Below are the code and all the weights of a small trained network. Each question names an input and a target symbol and asks about switching units off, where a switched-off unit gives its printed mean instead of its output.

import numpy as np


def w(rows, s, z=0):
    codes = np.array(rows[::2]) - 128.0
    scale = np.full(codes.shape[1], s)
    scale[-1] = z or s
    return codes * scale


def f(y):
    return np.maximum(y, 0)


def softmax(a):
    e = np.exp(a - a.max(-1, keepdims=True))
    return e / e.sum(-1, keepdims=True)


def log_softmax(a):
    a = a - a.max(-1, keepdims=True)
    return a - np.log(np.exp(a).sum(-1, keepdims=True))


def net(x, mask):
    ids = ['ΛΞΣΩαδεζηθπτ'.index(c) for c in x.split()]
    T = len(ids)
    res = E[ids] + P[:T]
    r = res
    for j in range(3):
        rows = slice(3 * j, 3 * j + 3)
        q, k, v = (r @ M[0][rows].T for M in (Q, K, V))
        z = softmax(np.where(np.tri(T) > 0, q @ k.T / 3**0.5, -1e9)) @ v
        o = O[0][rows]
        res = res + np.where(mask[j], z, o[:, -1]) @ o[:, :-1]
    y = f(res @ A[0][:, :-1].T + A[0][:, -1])
    res = res + np.where(mask[3:27], y, B[0][:, -1]) @ B[0][:, :-1]
    return log_softmax(res[-1] @ U[:, :-1].T + U[:, -1])


Q, K, V, O, A, B = {}, {}, {}, {}, {}, {}
E = w([
[116,183,157],'Λ',
[78,130,209],'Ξ',
[76,181,164],'Σ',
[137,136,194],'Ω',
[97,148,190],'α',
[187,202,112],'δ',
[82,176,166],'ε',
[37,142,204],'ζ',
[132,255,83],'η',
[45,193,156],'θ',
[101,217,127],'π',
[24,165,180],'τ',
],0.011)
P = w([
[132,103,106],'0',
[8,122,77],'1',
[149,123,137],'2',
[37,151,105],'3',
[156,132,153],'4',
[47,173,114],'5',
[162,140,165],'6',
[49,183,127],'7',
[166,148,175],'8',
[51,192,136],'9',
[171,155,185],'10',
[47,200,148],'11',
[174,164,193],'12',
[59,216,140],'13',
],0.018)
Q[0] = w([
[104,253,197],'H0',
[96,199,154],'H0',
[79,75,102],'H0',
[164,149,88],'H1',
[119,148,170],'H1',
[137,123,187],'H1',
[142,105,68],'H2',
[112,154,58],'H2',
[122,99,76],'H2',
],0.019)
K[0] = w([
[144,226,243],'H0',
[180,233,254],'H0',
[157,44,87],'H0',
[158,110,155],'H1',
[124,209,124],'H1',
[127,171,104],'H1',
[112,89,85],'H2',
[102,159,43],'H2',
[108,74,97],'H2',
],0.014)
V[0] = w([
[43,133,127],'H0',
[55,148,118],'H0',
[165,215,8],'H0',
[150,152,156],'H1',
[171,100,130],'H1',
[102,175,110],'H1',
[104,160,132],'H2',
[101,144,181],'H2',
[163,75,191],'H2',
],0.013)
O[0] = w([
[108,174,199,78],'H0',
[120,193,197,100],'H0',
[255,212,38,155],'H0',
[72,115,118,140],'H1',
[126,111,153,16],'H1',
[118,152,81,255],'H1',
[89,120,101,203],'H2',
[140,121,84,193],'H2',
[228,137,124,31],'H2',
],0.012,0.0069)
A[0] = w([
[74,119,213,50],'N0',
[144,71,89,158],'N1',
[44,11,108,133],'N2',
[66,125,160,231],'N3',
[120,193,94,57],'N4',
[50,88,117,239],'N5',
[174,191,234,242],'N6',
[161,153,86,193],'N7',
[71,248,143,140],'N8',
[67,143,254,88],'N9',
[154,163,109,183],'N10',
[197,68,126,161],'N11',
[129,183,78,105],'N12',
[120,119,67,167],'N13',
[220,66,185,83],'N14',
[153,123,97,207],'N15',
[58,146,180,209],'N16',
[162,136,119,174],'N17',
[178,198,79,207],'N18',
[206,57,155,120],'N19',
[21,90,124,255],'N20',
[124,192,32,97],'N21',
[123,156,27,147],'N22',
[117,127,44,163],'N23',
],0.0088,0.0055)
B[0] = w([
[47,146,14,155],'N0',
[62,116,157,139],'N1',
[72,29,61,177],'N2',
[197,137,155,193],'N3',
[165,137,160,188],'N4',
[200,105,153,216],'N5',
[98,17,25,158],'N6',
[73,124,169,193],'N7',
[109,195,67,247],'N8',
[80,141,13,167],'N9',
[83,127,140,179],'N10',
[23,117,103,137],'N11',
[140,134,165,204],'N12',
[107,79,192,191],'N13',
[2,136,39,130],'N14',
[82,122,159,168],'N15',
[250,145,138,196],'N16',
[99,90,148,152],'N17',
[89,127,144,230],'N18',
[27,146,83,131],'N19',
[207,106,150,244],'N20',
[136,128,178,252],'N21',
[145,110,189,245],'N22',
[104,90,180,218],'N23',
],0.0069,0.016)
U = w([
[251,80,184,147],'Λ',
[106,92,86,40],'Ξ',
[148,130,128,254],'Σ',
[159,36,139,50],'Ω',
[67,89,97,105],'α',
[85,72,177,187],'δ',
[186,136,124,196],'ε',
[96,144,78,118],'ζ',
[48,202,107,90],'η',
[174,178,114,108],'θ',
[207,205,194,54],'π',
[116,199,74,46],'τ',
],0.012,0.0056)

Each question gives the input, a string of symbols that net reads in full, and the target symbol t.
The units are the heads (3 rows each of Q, K, V and O) and the neurons (one row each of A and B). Each row of codes is followed by its name. A weight is (code - 128) times the scale printed after its matrix; where a second scale follows, it is the last column's (O, A, B and U).
mask holds one flag per unit, heads first, then neurons. A switched-off unit (its flag False) gives its mean, the last column of its rows in O or B, instead of its output. The means were averaged over made-up inputs and are rounded, as every weight is.
A unit's drop is (log p(t) with every unit on - log p(t) with that unit switched off) / (log p(t) with every unit on - log p(t) with every unit switched off).
The circuit of an input: a set's keep is (log p(t) with only the set's units on - log p(t) with every unit switched off) / (log p(t) with every unit on - log p(t) with every unit switched off). Starting from the 12 units with the biggest drops (on a tie, the unit counted first), units are removed one at a time, each time the one whose removal leaves the highest keep (on an exact tie, the one counted first), for as long as the keep stays at least 0.8.
circuit, biggest first: the units of the circuit, biggest drop first
most important unit: the unit with the biggest drop
top k neurons: the k neurons with the biggest drops, biggest first
heads that matter: for each layer, one digit per head in row order, 1 if its drop is at least 0.15 and else 0, layers parted by /
drop of u: that unit's drop, to one decimal
input δ Λ π π ζ π τ ε Ξ δ δ ε Ξ Λ, target Ξ: heads that matter => 100
input τ Ξ δ Ω π, target η: circuit, biggest first => (N20; H0; N5)
input δ Λ π δ, target π: heads that matter => 101
input η π Λ Ω δ α τ ε, target τ: heads that matter => 100
input δ δ δ δ δ τ π, target η: circuit, biggest first => (N20; N5; H0)
input δ δ π ε Λ Ξ, target Λ: heads that matter => 000
input Ω Λ ζ θ, target ζ: top 4 neurons => (N9; N0; N2; N8)
input δ θ Σ θ η π τ Ω, target τ: top 2 neurons => (N9; N0)
input τ Ω π δ η δ, target η: heads that matter => 101
input δ δ π δ Ω δ, target Ω: heads that matter => 100
input δ η δ η Λ δ δ η, target δ: top 2 neurons => (N23; N13)
input Σ α δ Ω α α Λ η α π π Ω Ω θ, target Ω: top 4 neurons => (N2; N20; N5; N16)
input π π Ω τ Λ Λ δ π τ δ, target τ: top 4 neurons => (N9; N0; N8; N16)
input θ ε Λ δ Λ θ, target Λ: most important unit => N20
input δ Λ δ Λ η Λ, target η: top 3 neurons => (N20; N16; N5)
input Λ δ π π Ω π, target Ω: top 3 neurons => (N2; N20; N5)
input δ ε Λ δ, target Λ: heads that matter => 001
input π Λ π δ ζ δ, target ζ: top 3 neurons => (N9; N0; N2)
input δ δ π ε τ δ Λ δ Λ ε η τ Ω Σ, target Ω: top 2 neurons => (N2; N20)
input θ π α δ Ω π π θ, target π: top neuron => (N8)
input θ δ Λ ε Ω Ω π δ, target π: top neuron => (N2)
input ε π τ Ω π δ ε τ δ δ Ξ, target Ω: top 2 neurons => (N8; N2)
input Λ δ Ω π Σ Ω Λ π, target Λ: drop of H0 => 0.2
input δ ζ θ π Σ Ω π π, target π: drop of H0 => 0.1
input δ Ξ α δ Ξ δ Ξ η π η Λ Λ, target Λ: drop of H0 => 0.5
input δ π ε Λ ζ π δ, target η: drop of N20 => 0.3
input δ δ ζ θ, target ζ: top neuron => (N9)
